<91> [-102  281 -186 -237  251  119 -338  -90  -96   85   97   23 -154  108
  234  211   56  121  246  159   77   16]
<76> [  40 -187  327   15 -206   37  276  193  140 -176  -46   -6  324 -146
  -57 -102  -53  -70 -196  183   33  306]
<76> [  35  113   25  271   50 -202 -226 -297  -84  167 -173   50  106  132
  116 -153  132    7  106 -249   82 -132]
<84> [  -2 -176  252  145 -402 -187  522   49  157 -258 -175   53  227  -83
 -231  -48 -105  -84 -313  264   23  432]
<84> [  46  -13   84   36 -176  -61  283   76  112 -172 -115  -18   95   40
 -160 -128   25  -70 -210  109  -44   97]
<76> [   1   15  -26  -63    9   84  135   34   74  -10   67   21  -92  -41
 -128   33 -135 -106   15   99 -100 -105]
<76> [   5  -17 -128  -94   53   48  -80    0  -44   66   96   21 -174  -66
   38  173  -38   45  140   13   22  -17]
<85> [ 136 -182 -193    2  -64   20  135   66   54   75  -30   38 -251 -173
 -223   76  -60  -25  103 -122  -43 -280]
<81> [ 124   71  -14  218  -27 -131   42  -70  -37   -7 -196   45   87  180
    3 -258  183  133 -141 -176   -3 -149]
<81> [-48 -31  32 -40  87  94 -81  41 -43  27 123  18 -17 -38 105  78 -37  95
  15 -20 -30  43]
<91> [ -12 -132  -15   65   62  -73 -390 -115  -79  225 -117    3   46 -164
  143   91  117   53  301 -255  212  -51]
<85> [  34   69   14  -44 -150 -132   97  -25  -10  -94  -56  -26   89   60
    5    0   13  -90  -21  241  146  260]
<91> [  52  123   24 -248   -3  239  204  164  112 -237  164  -30   -4   52
   80   97  -19   24 -148  374  -84  264]
<85> [ -27 -126   28  235  -20 -188   -6  -50  -96  175 -117   99   19  -43
 -151 -154  -72   26   37 -254   15 -268]
<80> [ -57  -97  130 -159   15  231  123  246   98 -161  162  -79   60  -81
   -2   30  -57    6 -180   98 -135  128]
<91> [ -37 -182   44  -66   84  178   43  150   -8   49  343   43 -235 -183
   -8  193 -188   50   13 -122 -218  -30]
<84> [  30  188  -28   58 -167 -151  175 -156   69 -155 -344    3  250  182
  -42 -132   87  -41 -115  332  193  172]
<81> [-103  241    8   53  191  -76 -329 -127 -126  106 -114   18  122  215
  170 -158  166  115   67 -108   74 -116]
<85> [ 108  -39  -10 -232  -92  243  318  218  163 -235  142  -44  -50  -78
  -46  127  -77  -35 -142  336  -86  203]
<91> [-123  282  230   17 -152 -212   57 -182   25 -175 -191   54  332  200
  136  -30   72  -31  -92  437  195  569]
<76> [ -95   29 -273 -259  400  251 -470    5 -141  331  397   35 -507 -155
  135  372 -128   59  471 -218 -113 -365]
<80> [  82  -11   58   60   53   52    5   29   54   51   48   33  -67  -21
  -39  -82   31  -24   12 -184 -145 -187]
<91> [  31 -141   51  205 -234 -224  253  -24  -21  -76 -147   10  117   15
 -145 -126  -33  -12 -198  -17   55  101]
<84> [ -69  -34   61 -220  160  267 -171  184    3  -43  232  -89    3  -73
  190  124   19   77    3   15  -60  110]
<80> [-145   99   25  -78  287   74 -354   31 -146  207  188   88 -133    7
  145   59  -13  143  205 -171  -66 -167]
<85> [  61  -59 -154   56  218   58 -346  -47 -112  251   58   58 -229  -68
  128   73  117  196  238 -414  -32 -337]
<80> [   8  -36   75   83  -71  -43  103    1   33  -42 -102   -1  141    9
  -60 -114  -11  -29  -95   22   19    5]
<91> [-154  339  -82  118   99 -263 -461 -456 -160  129 -291  -78  274  289
  264  -87  174  -71  188   44  334   77]
<76> [ -56   56  -57  -11  218   75 -252    0  -90  134  120    7 -140   44
   94    1   52  106   87 -250 -106 -232]
<81> [ -16   17 -354  -39   28  -84  -59 -161  -84  155   21    9 -342  -28
 -125  204 -128  -79  234  -19   45 -235]
<84> [  27 -115   -8 -173  -35  229  188  132   90 -144  272  -19 -163 -140
   47  282 -128   33  -79  176 -131  253]
<81> [  60 -102 -255 -136   57  193  -89  -21  -28   -8  105  -63 -151 -103
  177  303   -5  142   88   63   84   81]
<80> [-58  36 -26  30  28 -63 -42 -77  -8  89 -28  66 -94 -16 -72  38 -46 -26
 104 -43 -22 -99]
<81> [ -68   65  -82  -92  171  118 -109  -32  -44  105  246   29 -240  -17
   40  163 -133  -18  134  -38 -139 -124]
<85> [-33  63 -57 -58  -3 -23 -68 -28 -10 -36 -52 -41   6  49  46  39  75  17
  11  59  67  85]
<84> [ 120   81  -12  -33 -161  -22  446  125   95 -221  115   49 -207  115
 -187  -26  -35  -20 -260  162 -231  104]
<84> [  -4   72 -103 -113  242  143 -275   -3  -64  170  241   -1 -258  -21
  110  119   -6    6  222 -187 -118 -230]
<81> [ -72   14  105   89   64  -44    5   58  -96   27   89   76   -3   78
   13 -103  -27  133 -113 -123 -112  -41]
<80> [ -45 -331   99  178   -1  -58 -137   20  -71  170   61   -3  -13 -222
  -17   24  -52   27   60 -416  -26 -110]
<91> [-114  315 -162 -261  313  127 -422  -73  -40  173   76  -50 -147   92
   94   69   38 -122  348   41   21 -271]
<85> [  70   42 -160  -17   92   21  -41  -25  -29  112  143   62 -343   -2
  -47   98  -13   21  130 -168 -147 -231]
<85> [ -32  170 -171 -204   38  141 -125  -98   52 -149 -113 -144  121  101
  208  147  129   24    9  320  187  235]
<81> [   6   24  139  -39 -133  -13  128   74   90 -196 -104  -82  234   54
   10  -99   93  -54 -183  181   59  266]
<84> [  61  149  -65  -53   45   66  111   37  103  -46    3  -36 -109  110
 -157 -133   18 -143  -51   -2 -173 -259]
<81> [ -65   50  204   22   34  -11 -165  -43   64   11  -29  -95  195   14
   55 -121   79 -183   23  -94   -8   37]
<80> [-106  206 -110 -132  193   78 -200  -78  -34   81   88   30 -167   76
   74  122   -8   24  161   44  -49  -96]
<84> [  99 -179  -99    5  126  188 -135   71    7  107   79  -24 -127 -147
   56   60   46  108   84 -292  -75 -261]
<85> [ 188   68 -148   74 -138  -84  168 -109   35  -77 -242   28   70   94
  -20  -67   96   40  -42  167  153   22]
<81> [-162  339   28   26  100 -215 -262 -184 -105   65 -132  -10   99  277
   64 -163  128  -67   71    9   81  -18]
<80> [ 119 -373  622  228 -430   27  761  419  231 -457 -124   64  588 -110
 -149 -358  -21  147 -729  191 -120  532]
<76> [ -49   71 -110   72   27 -171 -210 -164 -125  104 -107   -7  -12   87
   73    3   89   40  110  -98  139  -25]
<91> [ -67  266   23   58  140  -76 -242 -198  -13  101 -121    7   73  178
   66 -137  112  -76  117  -73   11 -155]
<84> [  82   -6  -88  -70  131  169 -146   68    6   22   40  -44  -57   -8
  119   11  130  116   36 -132  -32 -137]
<76> [   3 -311   66  244 -264 -245  200  -69   10   48 -170   64   52 -201
 -214   16 -119  -58  -21 -114   92   62]
<85> [  79   11  -58 -109  -19  137  126  100   62 -128   27   -9  -31    6
   33   60   37   91  -90  151  -24   92]
<91> [ 143 -474   60   -2  -98  175  288  364  118   20  172   73 -235 -398
 -266   88 -144   63  -46 -258 -224 -198]
<80> [  55  -35  -88 -151  -21  113  104   95   40  -61  166  -61 -147  -59
  -37  124  -82  -87    5  111  -57   35]
<91> [   2  -76  162  102 -144 -122  -56  -86   -3  -60 -184  -27  323  -30
  159  -20  115   38  -39   72  235  359]
<80> [ -48 -375  280   54 -151    6  283  287   -3  -20  164  109   62 -284
 -158   23 -255   54 -134  -11  -78  154]
<91> [  34   31 -128   50  143   14 -142  -97  -48  170  164  -43 -245   25
  -39  -11  -49 -139  133 -295 -161 -363]
<84> [  17 -138  174  106 -112  -18   65   57   32 -127  -67  -13  188  -29
  102  -38  126  151 -204  -67   18  273]
<91> [ -90  260  -15   52   36 -164 -101 -184  -68   16 -115    2   81  230
   38 -113   56  -52    9   78   66   10]
<85> [   3 -550  250  148  -15  183   15  201   62   70  237  -26   -9 -405
   -5  100 -114   62  -82 -478 -210  -28]
<76> [  98  104 -233 -109   71  119  130   30    1  -20  164   22 -307   73
  -59   89  -70   21    1   69 -150 -179]
<81> [-125  -63  -36 -135  123   92 -258    1 -102  108  140   14  -55 -134
  185  261  -68  112  200   38  111  134]
<76> [ 259 -385  -56  -65 -106  226  418  420  141  -33  106   52 -208 -311
 -339  -34 -148   20  -84  -99 -189 -345]
<76> [   4  -83  -69  135   36 -122  -89 -118 -103  226   45   83 -156  -81
  -74   33 -125  -47  194 -213   -1 -238]
<80> [  -8  -79 -102   -5  -62  -51  -82  -79  -35    8 -103  -27   25  -65
   76  140   45   66   73   42  180  145]
<85> [ -28  -23 -145 -116   65  144  -44   -1   16  -44  159  -59 -214  -33
   79  234   -1   66    0  -19  -94   61]
<80> [-108 -247  -17   27  147   60 -365    5 -109  214  101  -54  -54 -209
  118  137   -9   78  188 -372   36 -135]
<84> [  48  108 -243 -202  282  250 -256   21  -40  132  258  -56 -320    8
  112  146    5    2  216 -126 -127 -316]
<85> [  23 -122   39  373 -140 -332 -125 -244  -97  106 -373   16  261   34
   35 -187  169   79  -14 -284  236   -6]
<81> [  70  226   57  -22 -145  -64  267  -46  125 -202 -142   -1  144  182
  -75 -134   41 -131 -156  342   16  178]
<76> [ -86 -161   48   23  116   30 -224   59  -75  160  132  -34  -63 -132
   18   24  -37   -5  107 -311  -58 -166]
<84> [ -17  217 -263 -113   67  -59 -263 -254  -37   76  -67 -148  -67  117
   79   96   57 -223  243   97  174  -61]
<80> [  88  148  -78  106  -91 -110  151 -197   69  -28 -192   62   13  111
  -84  -58   12  -74    1  134   38  -38]
<76> [ -47 -161   -2  307  -97 -323 -118 -295 -117  257 -133  111  -31 -124
  -63   64 -100  -52  217 -255  141  -63]
<81> [  92  -81  -70   83 -126  -99  169   -1   17  -21  -55   13  -90  -17
 -139  -27   -5  -26  -55  -57  -21  -55]
[  38 -377  195  111 -282  -63  284  119   86 -102  -36   18  129 -267
 -115   71  -98   -8 -143    8   42  297] | <76>
[   2    6  -58   78 -159 -170  -55 -244  -27  -36 -260  -67  258   26
  119   51   53  -55   48  206  338  290] | <81>
[  -6 -529  194  -64   60  309 -178  311   88   61  205 -152   63 -450
   64  119  -12    9   32 -405  -87  -42] | <81>
[  -1  207  -81   14   46  -37   36 -124   36   27  -78   19  -39  140
 -105 -100  -32 -133   41   77  -45 -205] | <84>
[  60  -66  250  149 -162  -64  238   35  129 -110 -100   69  160  -30
  -86 -132   30  -18 -174    0  -75  145] | <91>
[ -28   91  195   27   43  -23 -172    7   44    1 -164    8  235   46
   95 -159  196   34   16  -56   63   50] | <84>
[-118  185    2  140  -42 -267 -204 -340  -90   53 -268   13  222  158
  140  -19   91  -16   95  103  268  203] | <91>
[  86  -11  230  156 -148  -74  205   25   99 -155  -65   17  155   68
   -9 -169  117   11 -249  -49 -100  187] | <85>
[  64   18  -78 -208   61  171   35  123  109   32  114    6 -201 -122
 -121  103  -77 -135  169   87  -89 -173] | <84>
[ -31  -22  -14 -173  157  229  -63  168    2   21  212  -17 -105  -72
   37   77  -75   36   41    2 -112 -105] | <84>
[  68 -279  235   13  -65  125  183  297   91  -50  135   25   31 -213
 -100  -61  -52   27 -134 -149 -164    2] | <80>
[  36  -13 -131 -102  234  230 -169   63  -43  134  218   44 -249  -73
   98  139  -33  135  153 -155 -129 -252] | <85>
[ -34   14 -217 -165  277  217 -141   82   -5  208  326   18 -511  -99
 -140  161 -155  -79  239 -259 -309 -527] | <81>
[  -4  185   30  136 -115 -226  157 -134   43  -37 -276   63  124  175
 -181 -225   31 -109  -68  117   45  -65] | <80>

(90) [  78  -22  -83   93 -134  103  117   29   36   39 -101  -64   83   58
   46   49  -31   11  -47  -50    9   63]
(90) [  31   -2  105  -24  136  -75  -99   26  225   66  -28 -308  -70    8
   45   34   78 -156   47   14 -145  -15]
(92) [  22 -134 -201    9  111   70   68   20  -34  -23   87  389  105 -195
 -276   18 -116   62  -96  132 -180  -81]
(100) [-168 -145  200 -166  250 -173   -1  -10  -79  -15   61  399  -11 -521
 -394  110  -90   -4 -136  271 -346 -240]
(100) [-185  202   19  189   39 -171 -242 -131 -108 -242 -163 -467  273  120
   75 -228 -169 -208  -62 -158  252 -112]
(97) [ -86   85  -70   -8  -20   24   -7 -137 -151  -66  -26 -148  146   39
   78  -76 -105   21   28  -66  192   -9]
(100) [ 151 -103  199  -66 -236   45  174  149  175  188   62   72 -267  -42
  159  277  114  101  111  -34 -108  144]
(92) [  32  -98  -11 -113    6  104   40   96  112  190  205  160 -111  -46
   35  106  139  106   69   56  -71   81]
(97) [  48   19 -110  195 -159   69   46   73  108  -87  -41   59  129   88
    1  -54 -182   19  -32 -231  122  -27]
(90) [ 195 -101 -117  -88 -110  143  236   74   19   81  161  259  -96  -87
  120  250  -26  152  157   43 -151  127]
(100) [ 222   94  135 -137 -195 -265  218 -261 -167 -353  -40   23 -320  -45
   98  138 -456   93  403  -92  110   24]
(100) [  17 -181   66 -389  268  -62  140  -50  -48   65  289  662 -298 -382
 -353  130  -14  200  118  320 -292  -93]
(97) [-202   54   26  124  -86   36 -114  119 -173   35  165   39  217   74
   92  -47  198    9 -168  -26  207   54]
(100) [-294   84  216  -13  200 -216 -211 -167 -106 -157  -95 -155  147 -173
 -217 -181 -143 -133 -134  -42   93 -269]
(90) [ 101  -60 -107   66 -126  199  117   30   54   93  -32  -26   64   41
   86   95   10   49  -24 -116  -21   56]
(97) [  44  -28  -63   55 -106  116  -24  -93   75  104 -155 -340   10  114
   89  -21    0  -15   -4  -98   80   61]
(100) [-256   94  -53  438 -129  157 -377  274   53  220  -30 -544  428  436
  238 -224  523 -225 -422 -128  302  156]
(92) [ -31    3   89   74 -123  -74  -25  100  -94  -47  136  130   -8  -11
   52   73   51   17  -22    3   50   54]
(92) [-236  163  -57  300  -98   64 -340  172 -120    4   10 -165  260  362
  193 -295  319  -87 -249 -160  358   56]
(97) [  20   23 -218   31   55  160   18  -82  -50   28 -107 -181  180   80
   66  -57   -4  -26  -37  -13    9   14]
(100) [-171   23 -128   69   91  -81  -88  -90 -303 -118  -79  -17  285 -143
 -113  -77  -89  -70 -166  221  -14  -55]
(90) [-161   72  254  -82  328 -175 -183  -32   50   14    5 -349   52  -54
  -47  -31  196 -247  -84   95 -124 -121]
(97) [-178    6  225 -103  130 -191 -206  -89  -83    6   31  -31 -148  -37
 -171 -131  129  -37  -60  125   73  -66]
(97) [-119  122  127   43   97 -157 -156   46  -89 -139   81  103  -18  143
  -80 -187  131  -65  -77  -20  153  -60]
(92) [ -25  -28  248   22 -101 -187    9  106  -57  -28  108   55  -78 -136
   29  193   54  -42  -11  102  -86   49]
(90) [ -66  -34   20  145  -91  176 -107  116  148  298  -13 -500  169  186
  209   46  346 -117 -169  -52   63  157]
(100) [   0   89    9  -60  -12   25  -26  -34  -36  -41   56   -8  -64   95
  158  -45    5   53  130 -132  128    3]
(90) [  31  -14 -110 -249  116   73  111  -57  -98  -20  182  535 -177  -62
 -113  -62  -44  236  153   55   19  -42]
(90) [ -77  -57  -33   94    1   75  -96   37   15   94  -30  -79  121  -17
  -43  -25   90  -41 -156    4  -20  -15]
(97) [ 82 -27 -90 -93 -67 173 154 -66 -79 108   1 -51   1  12 152 121  46  93
  72   7 -11 100]
(97) [-163 -106  141  -37   13  125 -227  138   93  409  128 -246  -46   42
  131   48  516  -25 -148  117  -25  135]
(90) [   4   37   32 -202   92 -216  214 -135 -289 -326   33  649 -111 -295
 -284   -1 -375  160  120  150  -61 -172]
(92) [  26   -3  164   53 -119  -80    9   51   40   41  -66 -232  -42   -1
  122  134   67  -83   -8   21  -48   78]
(100) [-141   17  -37   67  103 -135 -111  -71  -27  -88  -72 -182  211 -127
 -126  -81 -176 -119  -80   98   -2  -89]
(92) [-118   35 -195  101   50  175 -147  175  -84   73  183  269  160  185
   25 -184  281   62 -159  -13  137   37]
(100) [ -29 -167  -26 -180  304 -105  122 -104   21 -136  -15  565   -3 -553
 -536   43 -407   60  -33  179 -387 -337]
(92) [-106   79   52  305 -241   91 -255  225   88  166  -46 -472  162  320
  369  -53  350 -136 -166 -175  210  172]
(90) [ 246  -77   58 -316   84  -24  281  -65   64  -56  100  488 -404 -183
 -111  172 -161  186  293   49 -238  -51]
(92) [ -63  -78  -10 -100  176  100  -45  121  116  171  133  197   -3 -121
  -62   22  173   29  -52   79 -175  -54]
(97) [ 164   92   53   94  -99  -86  124  163   61 -216   76  344 -124  147
   18    6  -65   23   82 -166   35   -4]
(97) [-113   -2 -113  148   19  236 -112  142   60  164   72   21  208  211
  -14 -161  292    0 -243 -131  147   10]
(97) [ 105  -33  -32  -18  -33  136  100   26  123  132  -28 -150  -11   62
  118  101   85   -3   33  -46  -67   75]
(90) [ 213   -4   31   73 -235  162  105  128  -32  156  117 -205 -117  310
  373  226  396   -2   42  -52   28  310]
(100) [-225 -146  -55  127  216  134 -131  125  207  223 -141   -7  338 -203
 -346 -112  105 -124 -422   85 -212 -197]
(92) [ 123 -227 -144   16 -162  265  165  104   94  301    7  154  -32  -47
  -50  170  150  137 -108  112 -150  155]
(90) [  90  164 -384   83  275   98  -30  -88   66 -246 -165  -38  228  192
  -36 -293 -227 -104   43 -169    6 -169]
(97) [  59 -198   74   28 -135  103    4   80   57  324  -54 -281  -61  -85
  103  270  289  -49 -118  206 -240  191]
(92) [-156  -98  289  197 -180 -144 -194  177  -84  129  -48 -197   41 -133
   42  168  270 -148 -274  169 -122   80]
(90) [-143  138  100 -149   40 -192  -16 -106 -353 -244  215  315  -41  -85
   11  -55 -118  113  138   35  202  -59]
(92) [ 115 -145 -108   95 -121  214  125  132  153  209  -78   -7   64  -24
   22  152   96   18 -116   14 -178   87]
(92) [-124  -74  107   41   23   55    2  123  121  150 -112   93   96 -126
 -169  -14   95  -19 -237   19 -103  -99]
(100) [ 267   42 -192    6  -95  194  166  -65    2  -60  -59  112 -157  324
   71  -74   11  112  116 -195  120   85]
[-123 -181  141   14    1  -20   -9   92   43  125   -9  240   30 -329
 -269  104    8   19 -218  125 -209 -111] | (92)
[ -28  143  155 -154    9 -249  -49 -109  -53 -204   86   65 -234   25
   56  -93 -184   59  274  -54  196  -37] | (90)
[-144  238  123   60   15 -141 -231   25 -116 -136   59 -221   28  267
  244 -187  154  -97   43 -128  291   21] | (92)
[ 195  -56   -3  -55 -183   58  190   77  -43   50  153  166 -179   22
  180  241   73  118  154   44  -65  189] | (90)
[ -38   77  -63  260 -190   -8 -120   96 -102  -19  -11 -328  207  217
  239   -8  131 -117 -102  -20  166  170] | (90)
[ -47  166  -15  224 -108 -109 -173  -39 -135 -164  -49 -393  137  315
  167 -154   46 -148  -42 -104  297   94] | (100)
[ -83   41   99  -64  243 -151 -164   38   53  -26   41    2  -63  -17
 -100 -101  122 -112  -23  124  -99  -81] | (97)
[  39    7   22  -48  -46   13  100  -14  -55   34   20 -118   24  -40
  147  150   15   -4   65   51  -48   80] | (97)
[ -40  -50   69  -73  124  -92   23  -76 -105  -60  -24  157  -23 -173
 -226   12  -46  -14  -74  141 -125 -101] | (100)
[  65  -12   39 -135   41   44   14   25   39  109  105  -29 -151   13
  158  105  153   30  131   43  -84   79] | (92)
[-102    3  -85   98 -229  241  -90   52  -75  198  134 -127  113  221
  243  -45  233  117  -64 -165  322  165] | (90)
[ -69    7 -189   80  137  184 -127   48  187  138  -97 -182  195  116
  -10 -181   94  -69 -126  -76    6  -54] | (92)
[ -73   69 -126  -72  136   75 -135  -36 -134  -30  148  208  -29  148
   -7 -210  135   86   23  -26  158  -24] | (90)
[-197 -190  272  124  -43  -82 -173  149   -1  262   20 -244  111 -240
  -90  210  320 -166 -337  258 -222   53] | (90)
[ 131  -68 -175   83   -2  153   93   43  277   56 -116  -59   86   -7
  -37   18 -157  -20    3 -128 -123  -43] | (97)
[ -79  -76  272   67  -96 -146 -101  180  -82   88   94  -17  -54 -154
   75  224  252  -89 -126  183 -175   83] | (92)
[ 115 -116 -275 -128  122  233  190  -89  137   59   -8  311   11 -114
 -217  -35 -214  162   57  -48 -110 -107] | (92)
[-116   87  157  -18  118 -336 -213   -2 -223 -218  133   90  -91  -63
  -42  -54   30  -95   33  200   -3  -29] | (90)
[-170  128  204    4 -106 -236 -144    3 -333 -134  216  -16  -23   49
  171    9  121   -4   42   84  246  104] | (90)
